Below are the code and all the weights of a small trained network. Each question names an input and a class and asks about switching units off, where a switched-off unit gives its printed mean instead of its output.

import numpy as np


def w(rows, s, z=0):
    codes = np.array(rows[::2]) - 128.0
    scale = np.full(codes.shape[1], s)
    scale[-1] = z or s
    return codes * scale


def norm(h):
    return h / np.sqrt((h * h).mean(-1, keepdims=True) + 1e-5)


def f(y):
    return y / 2 * (1 + np.tanh(0.7978845608 * (y + 0.044715 * y**3)))


def log_softmax(a):
    a = a - a.max(-1, keepdims=True)
    return a - np.log(np.exp(a).sum(-1, keepdims=True))


def net(x, mask):
    res = np.array(x, float).reshape(1, 6) / 4 @ E
    u = 0
    for l in range(2):
        y = f(norm(res) @ A[l][:, :-1].T + A[l][:, -1])
        res = res + np.where(mask[u : u + 14], y, B[l][:, -1]) @ B[l][:, :-1]
        u += 14
    return log_softmax(norm(res)[-1] @ U[:, :-1].T + U[:, -1])


A, B = {}, {}
E = w([
[166,125,51,165,99,176,99,204],'x0',
[115,133,127,116,139,133,118,142],'x1',
[96,238,114,163,155,124,192,136],'x2',
[133,129,135,144,113,128,121,108],'x3',
[155,92,174,136,124,254,158,133],'x4',
[117,131,127,118,139,132,120,140],'x5',
],0.0077)
A[0] = w([
[151,63,156,138,130,253,129,148,173],'0.n1',
[142,112,1,114,106,113,111,118,98],'0.n2',
[171,81,171,41,124,117,124,73,90],'0.n3',
[119,153,178,171,135,247,172,163,122],'0.n4',
[124,94,163,212,86,130,123,94,255],'0.n5',
[49,54,217,92,146,136,159,99,115],'0.n6',
[94,81,134,104,175,65,142,74,221],'0.n7',
[129,193,127,175,161,122,186,135,157],'0.n8',
[108,39,148,65,129,69,101,89,170],'0.n9',
[92,109,93,115,110,100,53,128,155],'0.n10',
[136,51,68,114,95,112,69,145,84],'0.n11',
[104,154,125,146,143,207,200,106,97],'0.n12',
[124,96,193,64,142,101,113,86,32],'0.n13',
[62,176,194,87,191,128,201,31,65],'0.n14',
],0.0079,0.0032)
B[0] = w([
[122,119,92,25,102,71,42,76,254],'0.n1',
[68,109,133,187,123,140,70,85,182],'0.n2',
[110,162,65,124,210,241,46,104,192],'0.n3',
[168,125,222,132,201,7,155,146,227],'0.n4',
[69,114,122,73,210,140,142,221,183],'0.n5',
[149,86,113,148,218,199,51,45,214],'0.n6',
[177,180,146,109,22,119,114,53,224],'0.n7',
[26,142,124,143,105,165,89,58,201],'0.n8',
[199,235,109,243,69,124,168,194,231],'0.n9',
[137,60,163,178,127,95,186,159,182],'0.n10',
[108,53,124,164,15,36,208,176,190],'0.n11',
[162,88,253,216,167,58,70,133,183],'0.n12',
[221,193,108,132,200,199,93,157,179],'0.n13',
[62,45,231,63,134,32,159,169,242],'0.n14',
],0.0058,0.0064)
A[1] = w([
[139,193,42,164,194,102,8,104,200],'1.n1',
[156,146,198,197,130,135,241,129,64],'1.n2',
[39,223,134,202,110,72,194,122,127],'1.n3',
[152,124,79,1,175,160,69,100,183],'1.n4',
[7,156,45,175,128,182,103,155,64],'1.n5',
[86,132,152,32,119,101,208,60,99],'1.n6',
[141,172,39,122,46,112,170,141,29],'1.n7',
[228,214,106,114,88,120,100,143,30],'1.n8',
[64,100,140,51,58,106,106,148,109],'1.n9',
[197,147,82,179,72,78,87,97,154],'1.n10',
[148,146,181,172,120,79,24,99,123],'1.n11',
[214,191,182,173,175,84,92,127,6],'1.n12',
[196,224,214,138,113,110,97,165,109],'1.n13',
[163,190,158,102,139,32,40,139,147],'1.n14',
],0.0074,0.0026)
B[1] = w([
[151,72,169,155,211,203,198,49,235],'1.n1',
[183,73,133,101,254,195,119,156,143],'1.n2',
[158,71,85,54,68,164,91,67,254],'1.n3',
[154,73,122,108,55,166,118,92,193],'1.n4',
[35,49,133,228,134,114,248,94,174],'1.n5',
[128,186,109,157,89,50,80,88,166],'1.n6',
[82,143,148,192,201,130,136,181,162],'1.n7',
[99,207,210,182,202,203,197,125,157],'1.n8',
[231,167,75,92,74,100,74,168,166],'1.n9',
[87,162,182,124,210,127,117,183,215],'1.n10',
[80,135,103,141,133,162,171,126,239],'1.n11',
[117,169,44,193,102,180,212,216,196],'1.n12',
[133,210,59,154,140,122,129,250,203],'1.n13',
[152,187,78,122,95,197,169,145,254],'1.n14',
],0.007,0.0064)
U = w([
[164,252,73,200,183,215,213,219,213],'0',
[71,245,96,52,42,47,88,31,88],'1',
[81,60,49,216,28,46,105,236,4],'2',
[1,85,55,211,156,147,229,59,32],'3',
[202,111,155,88,176,248,71,71,165],'4',
[79,162,238,81,211,82,146,126,199],'5',
[211,51,70,35,64,130,52,190,126],'6',
],0.01,0.0028)

Each question gives the input, the list of numbers given to net, and the class t.
The units are the neurons (one row each of A and B). Each row of codes is followed by its name. A weight is (code - 128) times the scale printed after its matrix; where a second scale follows, it is the last column's (A, B and U).
mask holds one flag per neuron, layer by layer. A switched-off neuron (its flag False) gives its mean, the last column of its row in B, instead of its output. The means were averaged over made-up inputs and are rounded, as every weight is.
A unit's drop is (log p(t) with every unit on - log p(t) with that unit switched off) / (log p(t) with every unit on - log p(t) with every unit switched off).
The circuit of an input: a set's keep is (log p(t) with only the set's units on - log p(t) with every unit switched off) / (log p(t) with every unit on - log p(t) with every unit switched off). Starting from the 12 units with the biggest drops (on a tie, the unit counted first), units are removed one at a time, each time the one whose removal leaves the highest keep (on an exact tie, the one counted first), for as long as the keep stays at least 0.8.
units of the circuit, in order: the units of the circuit, biggest drop first
top k neurons: the k neurons with the biggest drops, biggest first
k most important neurons of layer l: the k neurons of layer l with the biggest drops, biggest first
drop of u: that unit's drop, to one decimal
input [-1,7,0,6,1,-1], class 4: units of the circuit, in order	0.n6
input [2,4,-6,2,3,6], class 6: units of the circuit, in order	0.n11, 0.n1
input [-3,7,1,8,4,-2], class 5: 2 most important neurons of layer 0	0.n14, 0.n4
input [-7,-2,0,-6,-5,5], class 0: top 3 neurons	0.n9, 0.n13, 0.n1
input [6,-1,0,8,1,8], class 6: units of the circuit, in order	0.n9, 0.n1
input [0,5,7,-5,-4,8], class 1: 2 most important neurons of layer 0	0.n6, 0.n3
input [-6,1,7,1,2,6], class 5: top 3 neurons	0.n1, 0.n14, 0.n12
input [1,-6,-8,-7,7,7], class 6: 2 most important neurons of layer 0	0.n11, 0.n1
input [-7,-2,-1,8,-8,2], class 0: top 2 neurons	0.n9, 0.n13
input [5,1,1,3,-8,4], class 3: top 2 neurons	0.n14, 0.n2
input [4,-1,-2,1,1,1], class 6: top 3 neurons	0.n1, 0.n9, 1.n9
input [-2,-8,3,5,1,0], class 5: top 2 neurons	0.n1, 0.n12
input [4,2,-1,1,3,-7], class 6: top 2 neurons	0.n9, 0.n1
input [-1,0,1,-1,8,5], class 5: units of the circuit, in order	0.n4
input [4,-1,-8,-7,-1,6], class 2: 2 most important neurons of layer 0	0.n11, 0.n9
input [-3,-1,1,3,2,-6], class 5: drop of 0.n14	1.1
input [-7,-4,7,-3,-1,6], class 1: drop of 1.n6	0.1
input [-7,2,-2,3,0,6], class 0: drop of 0.n9	0.9
